Here is a tiny trained network, its code and every weight. The questions are about switching its units off for an input and a class, where a switched-off unit gives its printed mean instead of its output.

import numpy as np


def w(rows, s, z=0):
    codes = np.array(rows[::2]) - 128.0
    scale = np.full(codes.shape[1], s)
    scale[-1] = z or s
    return codes * scale


def norm(h):
    return h / np.sqrt((h * h).mean(-1, keepdims=True) + 1e-5)


def f(y):
    return y / 2 * (1 + np.tanh(0.7978845608 * (y + 0.044715 * y**3)))


def log_softmax(a):
    a = a - a.max(-1, keepdims=True)
    return a - np.log(np.exp(a).sum(-1, keepdims=True))


def net(x, mask):
    res = np.array(x, float).reshape(1, 4) / 4 @ E
    u = 0
    for l in range(2):
        y = f(norm(res) @ A[l][:, :-1].T + A[l][:, -1])
        res = res + np.where(mask[u : u + 8], y, B[l][:, -1]) @ B[l][:, :-1]
        u += 8
    return log_softmax(norm(res)[-1] @ U[:, :-1].T + U[:, -1])


A, B = {}, {}
E = w([
[162,1,76,113,145,159,182,165,135,60,157],'x0',
[176,74,94,41,136,20,183,87,23,47,188],'x1',
[94,180,217,170,107,74,77,135,61,125,136],'x2',
[161,64,89,15,133,57,187,54,14,111,171],'x3',
],0.00088)
A[0] = w([
[190,83,120,52,144,60,165,131,66,59,231,11],'0.n0',
[79,239,197,132,97,72,76,72,76,175,103,76],'0.n1',
[147,39,46,105,129,192,191,134,188,129,109,71],'0.n2',
[96,184,154,190,135,207,58,165,227,186,109,59],'0.n3',
[158,119,135,90,102,121,132,107,107,160,91,97],'0.n4',
[178,115,99,6,147,82,155,40,76,159,161,71],'0.n5',
[147,122,136,129,119,126,130,120,126,124,100,128],'0.n6',
[143,189,132,105,128,142,110,64,164,207,88,82],'0.n7',
],0.002,0.0012)
B[0] = w([
[131,114,123,154,122,191,165,115,125,173,9,234],'0.n0',
[175,128,108,135,170,144,110,188,250,112,176,210],'0.n1',
[200,142,139,107,180,85,111,148,148,61,182,176],'0.n2',
[116,158,132,148,79,154,239,63,79,195,33,252],'0.n3',
[98,123,104,129,121,135,129,149,114,117,147,122],'0.n4',
[50,119,86,88,88,107,169,90,78,168,107,207],'0.n5',
[129,133,119,134,129,128,128,130,125,125,132,128],'0.n6',
[61,124,118,151,123,163,120,178,127,143,143,144],'0.n7',
],0.0021,0.0017)
A[1] = w([
[218,42,50,89,203,192,167,142,215,73,120,87],'1.n0',
[44,232,217,145,43,69,84,40,62,199,112,82],'1.n1',
[107,213,167,227,123,193,67,156,218,157,42,11],'1.n2',
[168,204,220,183,175,42,16,195,190,97,189,37],'1.n3',
[150,125,128,123,146,123,139,105,138,153,131,140],'1.n4',
[117,78,74,84,91,99,167,44,59,82,106,46],'1.n5',
[151,35,236,215,116,125,73,165,47,37,90,80],'1.n6',
[242,48,103,135,226,160,149,191,194,5,149,63],'1.n7',
],0.0019,0.0012)
B[1] = w([
[210,155,236,189,22,84,70,73,170,65,203,188],'1.n0',
[197,109,110,159,124,198,109,142,234,64,193,198],'1.n1',
[205,96,195,119,140,99,222,104,42,158,53,251],'1.n2',
[218,84,170,42,208,51,100,163,6,58,182,150],'1.n3',
[120,111,134,163,140,116,130,147,134,122,130,137],'1.n4',
[178,62,165,136,106,72,180,100,92,92,64,189],'1.n5',
[11,124,10,124,173,212,53,174,138,130,114,150],'1.n6',
[126,148,91,171,29,193,70,60,230,139,193,186],'1.n7',
],0.0017)
U = w([
[200,179,200,104,218,56,68,206,78,92,193,130],'0',
[21,84,53,168,162,193,39,194,94,67,118,34],'1',
[136,202,194,219,138,211,211,162,160,229,1,193],'2',
[202,98,111,180,36,169,100,71,245,54,218,155],'3',
[121,44,66,53,90,48,225,52,16,102,64,200],'4',
[32,185,58,68,145,116,123,119,175,197,188,6],'5',
],0.0071,0.0019)

Each question gives the input, the list of numbers given to net, and the class t.
The units are the neurons (one row each of A and B). Each row of codes is followed by its name. A weight is (code - 128) times the scale printed after its matrix; where a second scale follows, it is the last column's (A, B and U).
mask holds one flag per neuron, layer by layer. A switched-off neuron (its flag False) gives its mean, the last column of its row in B, instead of its output. The means were averaged over made-up inputs and are rounded, as every weight is.
A unit's drop is (log p(t) with every unit on - log p(t) with that unit switched off) / (log p(t) with every unit on - log p(t) with every unit switched off).
The circuit of an input: a set's keep is (log p(t) with only the set's units on - log p(t) with every unit switched off) / (log p(t) with every unit on - log p(t) with every unit switched off). Starting from the 12 units with the biggest drops (on a tie, the unit counted first), units are removed one at a time, each time the one whose removal leaves the highest keep (on an exact tie, the one counted first), for as long as the keep stays at least 0.8.
units of the circuit, in order: the units of the circuit, biggest drop first
top k neurons: the k neurons with the biggest drops, biggest first
k most important neurons of layer l: the k neurons of layer l with the biggest drops, biggest first
drop when u is switched off: that unit's drop, to one decimal
input [-8,-5,5,7], class 0: top 2 neurons => (0.n1, 1.n3)
input [-7,7,-3,-3], class 5: 3 most important neurons of layer 0 => (0.n5, 0.n2, 0.n3)
input [-4,7,4,-2], class 0: units of the circuit, in order => (0.n3)
input [-2,-8,-8,7], class 3: top 3 neurons => (0.n2, 1.n0, 0.n0)
input [-7,-2,3,3], class 0: units of the circuit, in order => (1.n3, 0.n1)
input [6,8,1,-6], class 3: top 2 neurons => (0.n3, 1.n7)
input [2,-7,4,7], class 1: top 3 neurons => (0.n0, 0.n3, 0.n2)
input [2,-1,5,3], class 1: units of the circuit, in order => (0.n3, 1.n6)
input [7,0,6,-1], class 1: top 2 neurons => (1.n6, 0.n1)
input [-4,2,-1,0], class 5: top 2 neurons => (0.n5, 0.n2)
input [2,2,8,-6], class 0: top 2 neurons => (1.n3, 0.n0)
input [2,5,4,-7], class 0: top 3 neurons => (1.n3, 0.n0, 0.n5)
input [4,-8,5,8], class 1: top 2 neurons => (0.n3, 1.n2)
input [0,8,6,-4], class 1: units of the circuit, in order => (1.n6, 0.n0, 0.n3)
input [3,7,5,-7], class 1: units of the circuit, in order => (1.n6)
input [0,-3,-5,4], class 3: top 3 neurons => (0.n2, 0.n3, 1.n0)
input [-4,4,-2,-2], class 5: drop when 0.n3 is switched off => 0.4
input [-6,-7,4,7], class 0: drop when 0.n0 is switched off => 1.0
input [-5,-3,8,2], class 0: drop when 1.n3 is switched off => 0.5
input [6,0,-1,2], class 3: top neuron => (0.n3)
